Below are the code and all the weights of a small trained network. Each question names an input and a class and asks about switching units off, where a switched-off unit gives its printed mean instead of its output.

import numpy as np


def w(rows, s, z=0):
    codes = np.array(rows[::2]) - 128.0
    scale = np.full(codes.shape[1], s)
    scale[-1] = z or s
    return codes * scale


def f(y):
    return y / 2 * (1 + np.tanh(0.7978845608 * (y + 0.044715 * y**3)))


def log_softmax(a):
    a = a - a.max(-1, keepdims=True)
    return a - np.log(np.exp(a).sum(-1, keepdims=True))


def net(x, mask):
    res = np.array(x, float).reshape(1, 4) / 4 @ E
    y = f(res @ A[0][:, :-1].T + A[0][:, -1])
    res = res + np.where(mask, y, B[0][:, -1]) @ B[0][:, :-1]
    return log_softmax(res[-1] @ U[:, :-1].T + U[:, -1])


A, B = {}, {}
E = w([
[103,3,122],'x0',
[84,170,61],'x1',
[30,144,114],'x2',
[102,223,250],'x3',
],0.0067)
A[0] = w([
[152,108,112,153],'n1',
[122,128,127,119],'n2',
[137,115,135,169],'n3',
[119,149,142,55],'n4',
[122,81,134,66],'n5',
[132,120,135,150],'n6',
[104,108,150,127],'n7',
[137,142,124,47],'n8',
[117,134,146,81],'n9',
[112,110,148,143],'n10',
[219,162,172,97],'n11',
[173,152,151,73],'n12',
[149,119,80,91],'n13',
[135,125,121,124],'n14',
[129,112,139,179],'n15',
[127,109,157,194],'n16',
[100,119,186,45],'n17',
[140,119,142,143],'n18',
[204,6,141,91],'n19',
[169,153,151,51],'n20',
[162,136,102,26],'n21',
[152,141,136,79],'n22',
[114,137,125,110],'n23',
[121,152,127,49],'n24',
[147,93,126,154],'n25',
[134,140,125,86],'n26',
[56,73,173,60],'n27',
[132,14,149,2],'n28',
[115,132,128,124],'n29',
[156,108,64,74],'n30',
[142,106,122,143],'n31',
[130,106,150,203],'n32',
[147,88,124,152],'n33',
[112,170,103,40],'n34',
[152,152,133,30],'n35',
[145,159,128,26],'n36',
[115,118,133,105],'n37',
[122,118,135,163],'n38',
[166,150,148,64],'n39',
[152,117,74,84],'n40',
[108,130,124,141],'n41',
[96,180,56,96],'n42',
],0.022,0.0065)
B[0] = w([
[188,127,114,158],'n1',
[126,130,132,126],'n2',
[133,139,109,147],'n3',
[149,154,156,131],'n4',
[162,95,148,150],'n5',
[130,136,117,137],'n6',
[139,153,115,142],'n7',
[113,100,139,119],'n8',
[149,148,142,128],'n9',
[138,153,116,143],'n10',
[12,60,100,205],'n11',
[68,99,125,155],'n12',
[209,107,124,156],'n13',
[135,122,126,129],'n14',
[133,150,110,151],'n15',
[144,167,115,165],'n16',
[191,154,167,150],'n17',
[126,135,111,141],'n18',
[125,202,15,249],'n19',
[67,101,133,149],'n20',
[142,87,111,127],'n21',
[104,111,123,131],'n22',
[126,142,148,128],'n23',
[135,130,156,127],'n24',
[156,145,115,166],'n25',
[123,114,135,123],'n26',
[108,191,58,168],'n27',
[154,1,119,202],'n28',
[129,144,141,129],'n29',
[241,100,110,174],'n30',
[155,133,124,149],'n31',
[138,165,104,168],'n32',
[162,150,118,171],'n33',
[110,139,180,141],'n34',
[93,102,146,128],'n35',
[108,104,161,129],'n36',
[121,134,124,127],'n37',
[133,149,122,141],'n38',
[77,104,128,146],'n39',
[219,104,121,161],'n40',
[129,157,147,137],'n41',
[72,159,209,181],'n42',
],0.051,0.013)
U = w([
[198,156,16,178],'0',
[21,168,111,219],'1',
[132,238,85,53],'2',
[131,3,79,91],'3',
[122,97,93,2],'4',
[118,142,212,154],'5',
],0.0051,0.0082)

Each question gives the input, the list of numbers given to net, and the class t.
The units are the neurons (one row each of A and B). Each row of codes is followed by its name. A weight is (code - 128) times the scale printed after its matrix; where a second scale follows, it is the last column's (A, B and U).
mask holds one flag per neuron, in row order. A switched-off neuron (its flag False) gives its mean, the last column of its row in B, instead of its output. The means were averaged over made-up inputs and are rounded, as every weight is.
A unit's drop is (log p(t) with every unit on - log p(t) with that unit switched off) / (log p(t) with every unit on - log p(t) with every unit switched off).
The circuit of an input: a set's keep is (log p(t) with only the set's units on - log p(t) with every unit switched off) / (log p(t) with every unit on - log p(t) with every unit switched off). Starting from the 12 units with the biggest drops (on a tie, the unit counted first), units are removed one at a time, each time the one whose removal leaves the highest keep (on an exact tie, the one counted first), for as long as the keep stays at least 0.8.
circuit, biggest first: the units of the circuit, biggest drop first
unit that matters most: the unit with the biggest drop
k most important neurons: the k neurons with the biggest drops, biggest first
drop of u: that unit's drop, to one decimal
input [3,7,5,-1], class 5: circuit, biggest first	(n19, n42)
input [-2,5,7,-6], class 5: most important neuron	(n42)
input [-1,4,4,4], class 5: 2 most important neurons	(n19, n11)
input [-6,6,-2,-4], class 5: circuit, biggest first	(n42, n19)
input [-2,7,-1,-2], class 5: circuit, biggest first	(n19, n42)
input [-3,7,2,-7], class 5: circuit, biggest first	(n42, n19)
input [0,0,1,5], class 2: 3 most important neurons	(n28, n11, n42)
input [8,7,6,4], class 2: 2 most important neurons	(n11, n27)
input [-6,4,1,-4], class 5: 2 most important neurons	(n19, n42)
input [-2,2,-6,2], class 1: 2 most important neurons	(n28, n30)
input [-4,8,1,3], class 5: 2 most important neurons	(n19, n11)
input [2,5,0,7], class 2: 2 most important neurons	(n11, n28)
input [6,6,-1,8], class 2: 2 most important neurons	(n28, n30)
input [3,8,-6,2], class 2: circuit, biggest first	(n28)
input [3,7,1,6], class 2: 2 most important neurons	(n11, n28)
input [-7,6,7,2], class 5: drop of n19	0.1
input [3,-2,8,5], class 2: drop of n28	0.2
input [-8,-5,-3,-2], class 1: drop of n28	0.4
input [3,3,2,5], class 2: drop of n11	0.3
input [-6,7,4,-6], class 5: unit that matters most	n42
